Each row has a name. Each question is about the rows just above it. Places in a row count from 0.

[186  41  80 113 112  61 125  91 125 132]  Z_709
[146 152 118 157 126 117 143 104 169 195]  Z_417
[ 99 107 115  93 125 124 128 141 126  81]  Z_957
[146 105 182 140 109 162 156 104 168 195]  Z_258
[ 99 107 183 140 109 162 128  80  81 106]  Z_301
[156 116  98 138  98 116 111 127 110 123]  Z_894
[106 102 183 140 110 162 128 106  81 105]  Z_409
After [125 124], its row goes on with : [128 141 126  81]
After [113 112  61], its row goes on with : [125  91 125 132]
Go on from [182 140 109 162] to the end of its row. : [156 104 168 195]
The rest of the row after [128  80  81]: : [106]
Where does [156 116  97 138  98 116 111 127 110 123] differ from Z_894, and what was there? : 2, [98]
Go on from [183 140 109 162 128] to the end of its row. : [ 80  81 106]

[187 151 129 146  82] = Z_645
[213 121 170  96  57] = Z_417
[150 156 157  63 191] = Z_409
[112  95 171 129 162] = Z_957
[ 89 135  93 171  97] = Z_709
[112  95 171 153  96] = Z_258
[130 140 161  53 134] = Z_598
[158 125 165 128 138] = Z_301
Changed Z_645: [186 151 129 146  82]. Place and old value: : 0, [187]
Where does [187 151 130 146  82] differ from Z_645, and what was there? : 2, [129]
One entry of Z_417 was changed: [213 121 171  96  57]. Where, and from what? : 2, [170]
The rest of the row after [156 157  63]: : [191]
After [151 129], its row goes on with : [146  82]
One entry of Z_409 was changed: [150 156 157  62 191]. Where, and from what? : 3, [63]

[127 108 119 142 128 135 118 125 147 132 126 148 115] : Z_678
[129 143 129 130 126 132 148  92 135 135 110 129 112] : Z_767
[126 102 125 129 145 138  92 111 101 117 100 161 171] : Z_409
[126 175 123 115 128 153 132 155 100 117 100 126 100] : Z_894
[127  78  86 105 121 101 127 131 102 117 157 160 174] : Z_258
[129 119 104  47 127  76 108 108 194 114  88 142 188] : Z_957
Go on from [100 117 100] to the end of its row. : [126 100]
The rest of the row after [132 126]: : [148 115]
Changed Z_258: [127  78  87 105 121 101 127 131 102 117 157 160 174]. Place and old value: : 2, [86]
Go on from [101 117] to the end of its row. : [100 161 171]
Where does [127  78  86 105 121 101 127 131 102 117 157 160 173] differ from Z_258, and what was there? : 12, [174]

[109 130 130 146  54] -> Z_894
[140 174 134 137 100] -> Z_409
[140 175 130 146  54] -> Z_767
Changed Z_409: [140 175 134 137 100]. Place and old value: : 1, [174]
The rest of the row after [109 130]: : [130 146  54]
Changed Z_894: [109 129 130 146  54]. Place and old value: : 1, [130]
Changed Z_767: [140 175 130 145  54]. Place and old value: : 3, [146]
Where does [140 176 130 146  54] differ from Z_767, and what was there? : 1, [175]
The rest of the row after [140 174]: : [134 137 100]

[186 170 126  73  65  79  89  88 104 116 122  86  87 106 118 124 140 164
 177 158 109  79  90 110 158 177 158] -> Z_549
[108  66  69  95 164 189 179 144  99  84  95 112 120 129 147 169 174 143
  97  81  86 127 172 176 149 117 105] -> Z_301
[ 91  70  83 108 124 146 171 187 173 126  87  73  81 130 147 169 174 111
  88  88 107 117 125 140 161 174 157] -> Z_645
[186 110 130  73  65  79 141 189 184 161 111  86  87 106 118 124 140 164
 133 157 173 166 103 115 122 135 155] -> Z_709
[ 78 118 185 191 178 126  90  88 104 116 122 133 154 177 166 128  79  83
  92 145 179 169 137 112 107 122 128] -> Z_409
[139 161 185 181 147  90  66  77 117 181 191 175 126  89  85 101 115 123
 134 157 173 166 127  85  86  94 146] -> Z_678
[ 89 111 130 152 176 180 160 107  84  72  95 162 191 183 146 100  85  93
 112 121 129 149 170 174 142  94  93] -> Z_957
One entry of Z_549 was changed: [186 170 126  73  65  79  89  88 104 116 122  86  87 106 118 123 140 164
 177 158 109  79  90 110 158 177 158]. Where, and from what? : 15, [124]
Go on from [111 130] to the end of its row. : [152 176 180 160 107  84  72  95 162 191 183 146 100  85  93 112 121 129
 149 170 174 142  94  93]
Where does [ 89 111 130 152 176 180 160 107  84  72  95 162 191 184 146 100  85  93
 112 121 129 149 170 174 142  94  93] differ from Z_957, and what was there? : 13, [183]
After [ 90  88 104 116 122], its row goes on with : [133 154 177 166 128  79  83  92 145 179 169 137 112 107 122 128]
The rest of the row after [134 157 173 166]: : [127  85  86  94 146]
Go on from [129 147 169 174] to the end of its row. : [143  97  81  86 127 172 176 149 117 105]
One entry of Z_549 was changed: [186 170 126  73  65  79  89  88 104 116 122  86  87 106 118 124 140 164
 177 158 109  79  90 110 158 178 158]. Where, and from what? : 25, [177]

[120  79 107 186]  Z_409
[167 137 140  96]  Z_549
[152  78 123 177]  Z_598
[167 137 186  45]  Z_258
[167 138  62 185]  Z_957
[122 118  68 199]  Z_417
[167 137  62  45]  Z_678
[118 154  71 125]  Z_767
After [ 79 107], its row goes on with : [186]
One entry of Z_598 was changed: [152  78 123 178]. Where, and from what? : 3, [177]
One entry of Z_598 was changed: [151  78 123 177]. Where, and from what? : 0, [152]
Go on from [167 137  62] to the end of its row. : [45]
Where does [166 138  62 185] differ from Z_957, and what was there? : 0, [167]
One entry of Z_549 was changed: [167 137 140  97]. Where, and from what? : 3, [96]

